Each row has a name. Each piece below is followed by the name of the row it came from, unless a question asks for something else. Each question is about the rows just above it. Places in a row count from 0.

k967: [ -36   59   74  105  104   47   47   37   34   96   47   30  -48   65
   74 -102   41   46   51   80]
k119: [ -36   59   74  105  104   47   47   37   34   96   47   30  -48   65
   51 -102   41   46   74   80]
k760: [  29 -103  -30   59  -69  -59  -44  -92   77   12  100  -56   68   80
  -42  -68  -23   92   80   51]
Which row holds [ -36   59   74  105  104   47   47   37   34   96   47   30  -48   65
   51 -102   41   46   74   80]?  k119
Table of tags by key:
[96] -> k598
[12] -> k249
[73] -> k599
[95] -> k426
[74] -> k386
Join k119 by its entry at place 9:  k598
Which row holds these entries in another order? [  51   80   92  -23  -68  -42   80   68  -56  100   12   77  -92  -44
  -59  -69   59  -30 -103   29]  k760
[  74 -102   41   46   51]  k967
Where do [51 80] appear?  k967
[  29 -103  -30   59  -69  -59  -44  -92   77   12  100  -56   68   80
  -42  -68  -23   92   80   51]  k760

k850: [ -9 -53 -26  19  17  57  18]
k6: [-23   1  -5 -19   2   6   1]
k589: [-24  13 -43 -18 -14  21   9]
k727: [ 59  51 -20   2 -31  13  17]
k380: [ 16  19 -40   3  48 -49 -29]
k574: [  7  44  22 -43 -40  35 -17]
k137: [-107   11  -13   -1  -13  -56    6]
k99: [-63  13   6 -54  -4  16  29]
k706: [-40 -43  22  36   7  44 -17]
k946: [ 12   5 -84 -16   3  23  13]
k569: [ 63   3 -24 -40  42  29 -33]
k575: [ 41 -38 -44  28  52 -38   7]
key -> tag
[-16] -> k728
[28] -> k34
[27] -> k479
[52] -> k216
[-17] -> k252
[-44] -> k265
[2] -> k4
[36] -> k130
[-19] -> k636
[-18] -> k303
[-54] -> k893
The tag of k575, keyed by place 3:  k34
Which row holds these entries in another order? [-23 -19  -5   1   1   2   6]  k6
[ -9 -53 -26  19  17  57  18] is in which row?  k850
Put [  7  44 -17 -40 -43  22  36] back in order: which row is it?  k706
[ 41 -38 -44  28  52 -38   7]  k575

k768: [ 3 62 13  6 10 47 57 92 76]
k612: [ 20  49  52   3 -19  29 -14 -12   0]
k819: [57 76 93 62 47 13  6  3 10]
[10  3  6 13 47 62 93 76 57] is which row reordered?  k819
[62 47 13]  k819
Table of tags by key:
[29] -> k949
[48] -> k398
[47] -> k408
[46] -> k208
[28] -> k157
[6] -> k948
Join k768 by its entry at place 5:  k408

k302: [ 21 -17 -11  -4 -10]
k80: [-10 -10 -17  -4  21]
k726: [-11 -16  21  -9  -4]
key -> tag
[20] -> k413
[21] -> k725
[-11] -> k351
[-10] -> k255
Join k302 by its entry at place 0:  k725
Which row holds these entries in another order? [ -4  21 -10 -10 -17]  k80
[-11 -16  21  -9  -4]  k726
Put [ 21  -4 -17 -10 -10] back in order: which row is it?  k80
Which row holds these entries in another order? [-17 -11 -10  -4  21]  k302

k793: [ 65  55 -49  52  19 -80  -1  45   8  39  -2  20  41  26 -71  22  18  19
  58  39  10 -64 -60  55  79 -71 -15 -34  48 -51 -57  45  54]
k321: [ 56  35 -73  66 -47 -80 -32 -15  26  63   3  53  36  35 -48  21   1 -47
  19  13  32 -58 -49  18  56 -48 -33 -53  45 -16 -56 -15  60]
k153: [ 66 -58 -56 -53   3  60  36 -47   1  63  21 -15  18 -48 -15 -16  32  35
  56 -48 -32  26  13  54  45 -33  19 -49 -47 -73  56 -80  35]
k584: [ 40  29 -45  54   1 -80 -52   7  -1  59   6  10  66  50 -51  22  27   1
  44  15  22 -17 -53  29  94 -51   1 -88  50 -47 -26   7  54]
k871: [ 56 -58  35  26 -47  35  45 -49  56  63 -48 -32 -48  21  67  53 -47  36
  13  19  18 -73   1 -33   3 -15 -16  60  32 -80 -56 -53 -15]
key -> tag
[-47] -> k178
[-15] -> k787
[-56] -> k81
[-53] -> k571
[-14] -> k663
[-46] -> k131
Join k153 by its entry at place 7:  k178
Which row holds these entries in another order? [ 32  26 -58  66  35   1  56  56 -48  60 -15  63  21 -15 -80 -56 -73  35
  36 -16  19 -48 -33 -47 -47  13   3 -53  53 -32  18 -49  45]  k321
Put [-15  60  56  35 -73  66 -47 -80 -32 -15  26  63   3  53  36  35 -48  21
   1 -47  19  13  32 -58 -49  18  56 -48 -33 -53  45 -16 -56] back in order: which row is it?  k321
Put [-80 -71 -71 -64 -60 -57 -51 -49 -34 -15  -2  -1   8  10  18  19  19  20
  22  26  39  39  41  45  45  48  52  54  55  55  58  65  79] back in order: which row is it?  k793

k361: [ 10 -29  50 -62  -5 -58  54  49 -35 -83  -3  -6  -4 -69  -7]
k827: [-69 -84 -58  49 -35  50  -3  -4  10 -62  -6  54  -5  -7 -29]
k684: [ 30 -40 -35   3 -47 -11  57  36  46  -8 -25 -23  -9  22 -22]
Which row holds these entries in another order? [ -5  -7 -29 -69 -84 -58  49 -35  50  -3  -4  10 -62  -6  54]  k827
tags:
[-5] -> k295
[50] -> k738
[10] -> k880
[-57] -> k242
[-58] -> k113
[51] -> k577
The tag of k827, keyed by place 5:  k738
Which row holds [-69 -84 -58  49 -35  50  -3  -4  10 -62  -6  54  -5  -7 -29]?  k827

k334: [ 24 -32  15  43]
k562: [-20 -57  24 103]
k801: [-58  24 103 -20]
k863: [-30 -42  45  28]
k613: [-32 -56  18 118]
key -> tag
[18] -> k233
[118] -> k466
[-32] -> k444
[-58] -> k743
[-20] -> k345
Join k613 by its entry at place 0:  k444
[-30 -42  45  28]  k863
Which row holds these entries in another order? [-57 103 -20  24]  k562
Where do [-20 -57  24 103] appear?  k562
[ 28  45 -42 -30] is which row reordered?  k863
[ 24 103 -20]  k801

k940: [  7  58 -25 -30  60  90  37]
k953: [-13  87  16 -54 -53  57  69]
k868: [-56 -11  69  90  24 -41 -44]
k30: [-13  16 -54 -53  87  69  58]
k977: [ 37  37  85 -94 -11  73  15]
[ 58  69  87 -53 -54  16 -13] is which row reordered?  k30
tags:
[-31] -> k723
[-53] -> k921
[-12] -> k833
[-30] -> k688
[90] -> k648
[-11] -> k857
[91] -> k545
Look up the entry of k868 at place 3 in the table:  k648

